Below is a small trained network, with its code and all its weights. Each question gives an input and a class and asks what happens when units are switched off, that is, made to give their printed mean instead of their output.

import numpy as np


def w(rows, s, z=0):
    codes = np.array(rows[::2]) - 128.0
    scale = np.full(codes.shape[1], s)
    scale[-1] = z or s
    return codes * scale


def f(y):
    return np.maximum(y, 0)


def log_softmax(a):
    a = a - a.max(-1, keepdims=True)
    return a - np.log(np.exp(a).sum(-1, keepdims=True))


def net(x, mask):
    res = np.array(x, float).reshape(1, 5) / 4 @ E
    y = f(res @ A[0][:, :-1].T + A[0][:, -1])
    res = res + np.where(mask, y, B[0][:, -1]) @ B[0][:, :-1]
    return log_softmax(res[-1] @ U[:, :-1].T + U[:, -1])


A, B = {}, {}
E = w([
[171,151,158,22],'x0',
[137,252,225,172],'x1',
[176,142,91,133],'x2',
[208,254,89,84],'x3',
[72,179,11,142],'x4',
],0.0095)
A[0] = w([
[9,117,170,150,181],'n0',
[146,205,128,227,175],'n1',
[194,120,109,123,111],'n2',
[141,175,124,192,182],'n3',
[220,108,204,68,133],'n4',
[147,79,130,157,170],'n5',
[114,118,51,62,141],'n6',
[95,111,138,111,121],'n7',
[129,32,82,156,82],'n8',
[111,143,91,175,32],'n9',
[155,60,126,182,200],'n10',
[216,143,169,125,106],'n11',
[129,193,153,178,196],'n12',
[142,113,141,19,68],'n13',
[150,135,75,154,105],'n14',
[94,76,169,183,223],'n15',
[146,203,114,113,254],'n16',
[90,115,163,77,175],'n17',
],0.015,0.0052)
B[0] = w([
[95,99,135,222,243],'n0',
[119,121,157,2,225],'n1',
[130,73,137,186,165],'n2',
[116,152,172,37,193],'n3',
[213,93,148,125,243],'n4',
[104,100,106,145,194],'n5',
[70,124,145,146,218],'n6',
[183,105,108,146,161],'n7',
[66,142,115,118,245],'n8',
[166,112,192,58,164],'n9',
[62,101,141,132,227],'n10',
[155,144,177,83,196],'n11',
[94,108,137,71,212],'n12',
[168,190,59,147,201],'n13',
[128,79,132,108,172],'n14',
[37,130,151,210,252],'n15',
[39,123,125,25,226],'n16',
[183,75,129,160,183],'n17',
],0.0093,0.013)
U = w([
[44,142,123,129,220],'0',
[145,147,151,78,69],'1',
[147,99,164,172,233],'2',
[170,133,101,160,3],'3',
[255,159,108,123,167],'4',
[159,200,115,181,13],'5',
],0.015,0.0062)

Each question gives the input, the list of numbers given to net, and the class t.
The units are the neurons (one row each of A and B). Each row of codes is followed by its name. A weight is (code - 128) times the scale printed after its matrix; where a second scale follows, it is the last column's (A, B and U).
mask holds one flag per neuron, in row order. A switched-off neuron (its flag False) gives its mean, the last column of its row in B, instead of its output. The means were averaged over made-up inputs and are rounded, as every weight is.
A unit's drop is (log p(t) with every unit on - log p(t) with that unit switched off) / (log p(t) with every unit on - log p(t) with every unit switched off).
The circuit of an input: a set's keep is (log p(t) with only the set's units on - log p(t) with every unit switched off) / (log p(t) with every unit on - log p(t) with every unit switched off). Starting from the 12 units with the biggest drops (on a tie, the unit counted first), units are removed one at a time, each time the one whose removal leaves the highest keep (on an exact tie, the one counted first), for as long as the keep stays at least 0.8.
circuit, biggest first: the units of the circuit, biggest drop first
k most important neurons: the k neurons with the biggest drops, biggest first
drop of u: that unit's drop, to one decimal
input [-6,-2,4,5,-5], class 1: circuit, biggest first	n15, n0
input [7,-6,-8,-2,-5], class 4: most important neuron	n13
input [3,1,2,-4,3], class 2: circuit, biggest first	n16, n8
input [7,-3,6,-6,-3], class 4: circuit, biggest first	n13, n4, n16
input [5,5,6,-5,1], class 2: 2 most important neurons	n1, n8
input [8,4,-6,-6,-5], class 2: 2 most important neurons	n15, n0
input [4,-3,4,-6,-4], class 2: 2 most important neurons	n16, n4
input [3,7,7,-3,-7], class 1: 2 most important neurons	n12, n13
input [7,8,5,-5,-5], class 4: drop of n4	0.3
input [6,-1,-5,-6,0], class 2: drop of n16	0.1
input [5,4,0,3,6], class 1: drop of n13	0.0
